Below is a small trained network, with its code and all its weights. Each question gives an input and a class and asks what happens when units are switched off, that is, made to give their printed mean instead of their output.

import numpy as np


def w(rows, s, z=0):
    codes = np.array(rows[::2]) - 128.0
    scale = np.full(codes.shape[1], s)
    scale[-1] = z or s
    return codes * scale


def norm(h):
    return h / np.sqrt((h * h).mean(-1, keepdims=True) + 1e-5)


def f(y):
    return y / 2 * (1 + np.tanh(0.7978845608 * (y + 0.044715 * y**3)))


def log_softmax(a):
    a = a - a.max(-1, keepdims=True)
    return a - np.log(np.exp(a).sum(-1, keepdims=True))


def net(x, mask):
    res = np.array(x, float).reshape(1, 4) / 4 @ E
    u = 0
    for l in range(2):
        y = f(norm(res) @ A[l][:, :-1].T + A[l][:, -1])
        res = res + np.where(mask[u : u + 7], y, B[l][:, -1]) @ B[l][:, :-1]
        u += 7
    return log_softmax(norm(res)[-1] @ U[:, :-1].T + U[:, -1])


A, B = {}, {}
E = w([
[76,230,236,186,87],'x0',
[100,254,91,151,60],'x1',
[52,54,92,173,89],'x2',
[195,81,161,174,110],'x3',
],0.0042)
A[0] = w([
[134,90,230,166,128,11],'0.n1',
[172,41,102,151,112,170],'0.n2',
[145,170,83,136,253,147],'0.n3',
[175,109,194,208,96,226],'0.n4',
[159,118,145,71,178,231],'0.n5',
[100,153,8,86,101,249],'0.n6',
[187,35,99,176,207,61],'0.n7',
],0.0059,0.0014)
B[0] = w([
[179,95,212,215,121,166],'0.n1',
[89,137,84,96,212,221],'0.n2',
[178,238,154,136,111,164],'0.n3',
[108,147,186,115,138,211],'0.n4',
[196,104,77,119,124,191],'0.n5',
[123,165,254,135,120,255],'0.n6',
[23,74,82,84,184,235],'0.n7',
],0.0056,0.0027)
A[1] = w([
[196,150,128,69,125,60],'1.n1',
[138,172,200,147,122,255],'1.n2',
[150,149,131,100,151,21],'1.n3',
[154,88,215,158,128,17],'1.n4',
[138,168,164,93,150,113],'1.n5',
[38,179,127,153,2,185],'1.n6',
[88,204,147,128,113,190],'1.n7',
],0.0078,0.0016)
B[1] = w([
[208,104,102,167,53,147],'1.n1',
[90,100,159,109,145,224],'1.n2',
[140,136,147,166,127,126],'1.n3',
[137,84,195,161,136,154],'1.n4',
[142,64,107,138,81,157],'1.n5',
[75,254,57,192,112,255],'1.n6',
[104,113,61,153,129,210],'1.n7',
],0.0092,0.0054)
U = w([
[108,94,248,177,120,76],'0',
[47,236,94,193,73,255],'1',
[83,70,80,61,183,110],'2',
[211,145,93,118,61,55],'3',
],0.014,0.0027)

Each question gives the input, the list of numbers given to net, and the class t.
The units are the neurons (one row each of A and B). Each row of codes is followed by its name. A weight is (code - 128) times the scale printed after its matrix; where a second scale follows, it is the last column's (A, B and U).
mask holds one flag per neuron, layer by layer. A switched-off neuron (its flag False) gives its mean, the last column of its row in B, instead of its output. The means were averaged over made-up inputs and are rounded, as every weight is.
A unit's drop is (log p(t) with every unit on - log p(t) with that unit switched off) / (log p(t) with every unit on - log p(t) with every unit switched off).
The circuit of an input: a set's keep is (log p(t) with only the set's units on - log p(t) with every unit switched off) / (log p(t) with every unit on - log p(t) with every unit switched off). Starting from the 12 units with the biggest drops (on a tie, the unit counted first), units are removed one at a time, each time the one whose removal leaves the highest keep (on an exact tie, the one counted first), for as long as the keep stays at least 0.8.
circuit, biggest first: the units of the circuit, biggest drop first
k most important neurons: the k neurons with the biggest drops, biggest first
top k neurons in layer l: the k neurons of layer l with the biggest drops, biggest first
drop when u is switched off: that unit's drop, to one decimal
input [-4,1,-5,4], class 3: most important neuron : [1.n1]
input [-2,2,8,7], class 2: circuit, biggest first : [1.n6, 0.n2]
input [8,-2,-7,-1], class 0: circuit, biggest first : [1.n6, 1.n2]
input [-8,5,-3,2], class 3: circuit, biggest first : [1.n6, 1.n1]
input [-7,3,-2,8], class 2: 3 most important neurons : [0.n7, 1.n6, 0.n2]
input [-3,-8,-6,-7], class 3: circuit, biggest first : [0.n3, 1.n1, 0.n5]
input [6,-4,-4,-6], class 0: top 2 neurons in layer 1 : [1.n6, 1.n2]
input [-6,8,-7,-2], class 3: top 3 neurons in layer 1 : [1.n6, 1.n1, 1.n5]
input [0,-1,-1,0], class 3: 3 most important neurons : [0.n5, 0.n3, 1.n6]
input [-7,2,-1,8], class 2: 2 most important neurons : [0.n7, 1.n6]
input [4,-5,-7,-7], class 3: top 2 neurons in layer 0 : [0.n6, 0.n5]
input [2,-1,-8,4], class 0: drop when 0.n4 is switched off : 0.1
input [-1,1,-3,-1], class 3: drop when 0.n4 is switched off : 0.0
input [-3,6,-6,7], class 3: circuit, biggest first : [1.n6]
input [-1,-2,4,-1], class 2: drop when 1.n6 is switched off : 0.4
input [1,0,-5,-2], class 3: drop when 1.n6 is switched off : 0.2
